Below is a small trained network, with its code and all its weights. Each question gives an input and a class and asks what happens when units are switched off, that is, made to give their printed mean instead of their output.

import numpy as np


def w(rows, s, z=0):
    codes = np.array(rows[::2]) - 128.0
    scale = np.full(codes.shape[1], s)
    scale[-1] = z or s
    return codes * scale


def f(y):
    return np.maximum(y, 0)


def log_softmax(a):
    a = a - a.max(-1, keepdims=True)
    return a - np.log(np.exp(a).sum(-1, keepdims=True))


def net(x, mask):
    res = np.array(x, float).reshape(1, 8) / 4 @ E
    y = f(res @ A[0][:, :-1].T + A[0][:, -1])
    res = res + np.where(mask, y, B[0][:, -1]) @ B[0][:, :-1]
    return log_softmax(res[-1] @ U[:, :-1].T + U[:, -1])


A, B = {}, {}
E = w([
[117,172,114,131,181,170,105,227],'x0',
[136,114,126,186,109,151,173,104],'x1',
[160,176,136,73,134,229,166,81],'x2',
[151,77,51,175,171,152,152,122],'x3',
[101,202,180,124,89,163,166,113],'x4',
[46,63,181,148,168,146,108,49],'x5',
[156,62,155,19,4,191,48,146],'x6',
[168,70,85,69,123,157,183,191],'x7',
],0.011)
A[0] = w([
[125,113,110,130,145,163,192,68,95],'n1',
[107,100,104,132,236,141,120,161,193],'n2',
[85,248,168,175,152,139,154,74,133],'n3',
[118,133,198,137,156,108,130,136,3],'n4',
[138,67,68,153,116,104,128,212,70],'n5',
[77,64,173,194,146,128,106,33,65],'n6',
[107,145,181,103,108,138,81,218,84],'n7',
[140,108,96,188,156,159,154,130,213],'n8',
],0.013,0.004)
B[0] = w([
[219,81,146,96,115,143,160,52,184],'n1',
[206,192,184,157,126,193,80,188,211],'n2',
[112,248,76,211,152,173,97,163,254],'n3',
[90,131,89,153,121,133,135,109,156],'n4',
[175,192,104,181,170,185,130,118,201],'n5',
[134,60,136,173,150,48,151,55,233],'n6',
[148,100,101,79,96,180,209,55,218],'n7',
[217,129,121,150,86,165,186,113,201],'n8',
],0.011,0.016)
U = w([
[141,138,101,68,148,45,140,148,85],'0',
[115,122,142,115,179,98,121,160,9],'1',
[131,94,157,39,62,201,82,148,255],'2',
[96,106,133,141,202,112,102,155,20],'3',
[167,98,143,116,125,138,203,75,166],'4',
[153,214,138,166,122,177,98,148,198],'5',
[121,56,175,166,118,49,80,99,91],'6',
[4,140,127,159,152,69,124,87,21],'7',
],0.013,0.0066)

Each question gives the input, the list of numbers given to net, and the class t.
The units are the neurons (one row each of A and B). Each row of codes is followed by its name. A weight is (code - 128) times the scale printed after its matrix; where a second scale follows, it is the last column's (A, B and U).
mask holds one flag per neuron, in row order. A switched-off neuron (its flag False) gives its mean, the last column of its row in B, instead of its output. The means were averaged over made-up inputs and are rounded, as every weight is.
A unit's drop is (log p(t) with every unit on - log p(t) with that unit switched off) / (log p(t) with every unit on - log p(t) with every unit switched off).
The circuit of an input: a set's keep is (log p(t) with only the set's units on - log p(t) with every unit switched off) / (log p(t) with every unit on - log p(t) with every unit switched off). Starting from all 8 units, units are removed one at a time, each time the one whose removal leaves the highest keep (on an exact tie, the one counted first), for as long as the keep stays at least 0.8.
circuit, biggest first: the units of the circuit, biggest drop first
k most important neurons: the k neurons with the biggest drops, biggest first
drop of u: that unit's drop, to one decimal
input [8,4,7,-4,1,4,6,-4], class 2: most important neuron : n7
input [-4,-6,-1,6,8,4,6,3], class 2: circuit, biggest first : n6; n5
input [-1,6,-3,-5,-8,0,-5,-7], class 7: circuit, biggest first : n6; n3
input [8,7,3,5,8,-8,5,8], class 4: 2 most important neurons : n3; n7
input [-1,-3,-5,-4,-7,-2,5,1], class 2: 4 most important neurons : n3; n6; n8; n1
input [-8,-5,-7,1,-7,3,6,6], class 6: 2 most important neurons : n7; n3
input [4,-6,3,-8,5,1,4,-1], class 2: 2 most important neurons : n7; n6
input [-2,-1,2,-8,6,6,3,-7], class 7: 2 most important neurons : n6; n2
input [1,-2,-6,-5,6,6,-6,3], class 7: 4 most important neurons : n6; n5; n8; n4
input [-3,-2,3,7,-5,3,0,-7], class 6: 2 most important neurons : n6; n7
input [-8,3,7,-7,5,8,3,-8], class 7: 2 most important neurons : n6; n3
input [0,0,-7,-6,4,-4,1,8], class 4: 4 most important neurons : n3; n7; n2; n5
input [-5,-6,5,-4,-7,4,-3,-5], class 7: 2 most important neurons : n3; n8
input [3,2,-1,1,4,8,6,1], class 4: circuit, biggest first : n6
input [-4,-3,-8,-2,8,-3,3,2], class 2: circuit, biggest first : n6; n3
input [-2,8,1,8,-5,5,8,-7], class 6: 2 most important neurons : n6; n7
input [8,0,5,-1,-5,8,5,-5], class 2: drop of n1 : 0.1
input [-1,-8,-4,6,-8,8,-6,5], class 5: drop of n2 : 3.4
input [3,1,-1,2,8,-2,2,7], class 4: drop of n7 : 0.2
input [-4,0,-7,-1,-3,-5,1,-8], class 6: circuit, biggest first : n3
